Below are the code and all the weights of a small trained network. Each question names an input and a class and asks about switching units off, where a switched-off unit gives its printed mean instead of its output.

import numpy as np


def w(rows, s, z=0):
    codes = np.array(rows[::2]) - 128.0
    scale = np.full(codes.shape[1], s)
    scale[-1] = z or s
    return codes * scale


def f(y):
    return np.maximum(y, 0)


def log_softmax(a):
    a = a - a.max(-1, keepdims=True)
    return a - np.log(np.exp(a).sum(-1, keepdims=True))


def net(x, mask):
    res = np.array(x, float).reshape(1, 6) / 4 @ E
    y = f(res @ A[0][:, :-1].T + A[0][:, -1])
    res = res + np.where(mask, y, B[0][:, -1]) @ B[0][:, :-1]
    return log_softmax(res[-1] @ U[:, :-1].T + U[:, -1])


A, B = {}, {}
E = w([
[175,40,57,85,140,147,191,172,98,153,170,167],'x0',
[190,211,101,195,166,204,116,88,152,106,176,6],'x1',
[104,130,83,192,113,133,130,111,106,78,144,135],'x2',
[140,132,184,145,227,168,195,96,177,77,145,142],'x3',
[150,100,140,142,69,124,153,137,130,92,112,108],'x4',
[130,135,138,117,107,109,154,90,114,131,147,114],'x5',
],0.012)
A[0] = w([
[66,166,130,143,112,61,128,138,136,147,66,104,2],'neuron 0',
[187,109,37,142,147,119,184,128,146,105,70,138,197],'neuron 1',
[185,126,178,192,241,185,116,140,170,48,88,93,156],'neuron 2',
[174,84,84,98,99,52,53,106,132,136,92,182,109],'neuron 3',
[176,30,106,118,142,75,131,135,114,106,109,161,81],'neuron 4',
[177,94,90,96,138,188,185,195,101,138,233,136,64],'neuron 5',
[54,170,115,166,83,67,89,163,118,150,118,76,149],'neuron 6',
[45,92,210,133,122,61,120,150,118,95,99,202,180],'neuron 7',
[254,138,92,128,134,164,38,151,54,127,161,33,128],'neuron 8',
[124,50,2,82,127,52,155,219,10,169,87,177,130],'neuron 9',
[109,96,158,129,213,136,214,128,146,65,136,148,98],'neuron 10',
],0.0079,0.0048)
B[0] = w([
[44,120,87,139,81,117,134,232,77,185,164,179,153],'neuron 0',
[123,113,96,123,129,142,90,165,131,160,135,121,171],'neuron 1',
[176,131,148,105,138,214,152,126,160,105,168,108,206],'neuron 2',
[115,69,133,149,102,196,201,74,168,150,138,97,184],'neuron 3',
[123,137,107,165,156,110,170,160,138,102,119,120,176],'neuron 4',
[117,123,39,67,113,110,104,123,81,103,58,241,184],'neuron 5',
[26,161,103,91,95,186,102,121,107,126,127,143,188],'neuron 6',
[54,118,93,48,86,135,81,141,129,134,78,176,205],'neuron 7',
[102,131,96,48,144,210,93,194,59,151,26,170,209],'neuron 8',
[201,87,163,222,171,119,165,113,217,122,197,161,254],'neuron 9',
[37,120,136,75,82,152,2,167,39,110,72,132,178],'neuron 10',
],0.0092,0.018)
U = w([
[67,91,93,70,93,104,126,139,79,189,79,200,10],'0',
[75,157,136,35,99,124,109,77,108,115,30,194,159],'1',
[198,150,193,184,210,157,255,29,209,89,186,108,253],'2',
],0.009,0.0014)

Each question gives the input, the list of numbers given to net, and the class t.
The units are the neurons (one row each of A and B). Each row of codes is followed by its name. A weight is (code - 128) times the scale printed after its matrix; where a second scale follows, it is the last column's (A, B and U).
mask holds one flag per neuron, in row order. A switched-off neuron (its flag False) gives its mean, the last column of its row in B, instead of its output. The means were averaged over made-up inputs and are rounded, as every weight is.
A unit's drop is (log p(t) with every unit on - log p(t) with that unit switched off) / (log p(t) with every unit on - log p(t) with every unit switched off).
The circuit of an input: a set's keep is (log p(t) with only the set's units on - log p(t) with every unit switched off) / (log p(t) with every unit on - log p(t) with every unit switched off). Starting from all 11 units, units are removed one at a time, each time the one whose removal leaves the highest keep (on an exact tie, the one counted first), for as long as the keep stays at least 0.8.
units of the circuit, in order: the units of the circuit, biggest drop first
top k neurons: the k neurons with the biggest drops, biggest first
drop of u: that unit's drop, to one decimal
input [-7,1,7,2,-1,1], class 2: units of the circuit, in order -> neuron 8
input [6,-2,-3,0,-2,-1], class 2: top 2 neurons -> neuron 9; neuron 8
input [-8,-3,-6,-2,1,-7], class 0: top 2 neurons -> neuron 0; neuron 2
input [1,7,6,6,-2,5], class 1: top 4 neurons -> neuron 9; neuron 10; neuron 8; neuron 3
input [8,-8,5,0,4,1], class 2: top 2 neurons -> neuron 9; neuron 8
input [-1,3,-8,1,-8,2], class 2: top 4 neurons -> neuron 7; neuron 10; neuron 5; neuron 6
input [3,2,-1,8,7,-5], class 1: top 2 neurons -> neuron 10; neuron 9
input [1,-6,-3,-2,3,5], class 2: top 2 neurons -> neuron 9; neuron 8
input [-2,1,-4,4,1,8], class 2: top 4 neurons -> neuron 8; neuron 7; neuron 5; neuron 6
input [4,2,7,7,-2,2], class 1: drop of neuron 10 -> 1.1
input [6,6,3,2,0,3], class 1: drop of neuron 0 -> 0.2
input [4,-2,-8,-6,8,-5], class 2: drop of neuron 9 -> 0.5
input [6,-6,7,0,7,8], class 2: drop of neuron 9 -> 1.1
input [7,-7,-3,-2,1,3], class 2: units of the circuit, in order -> neuron 9
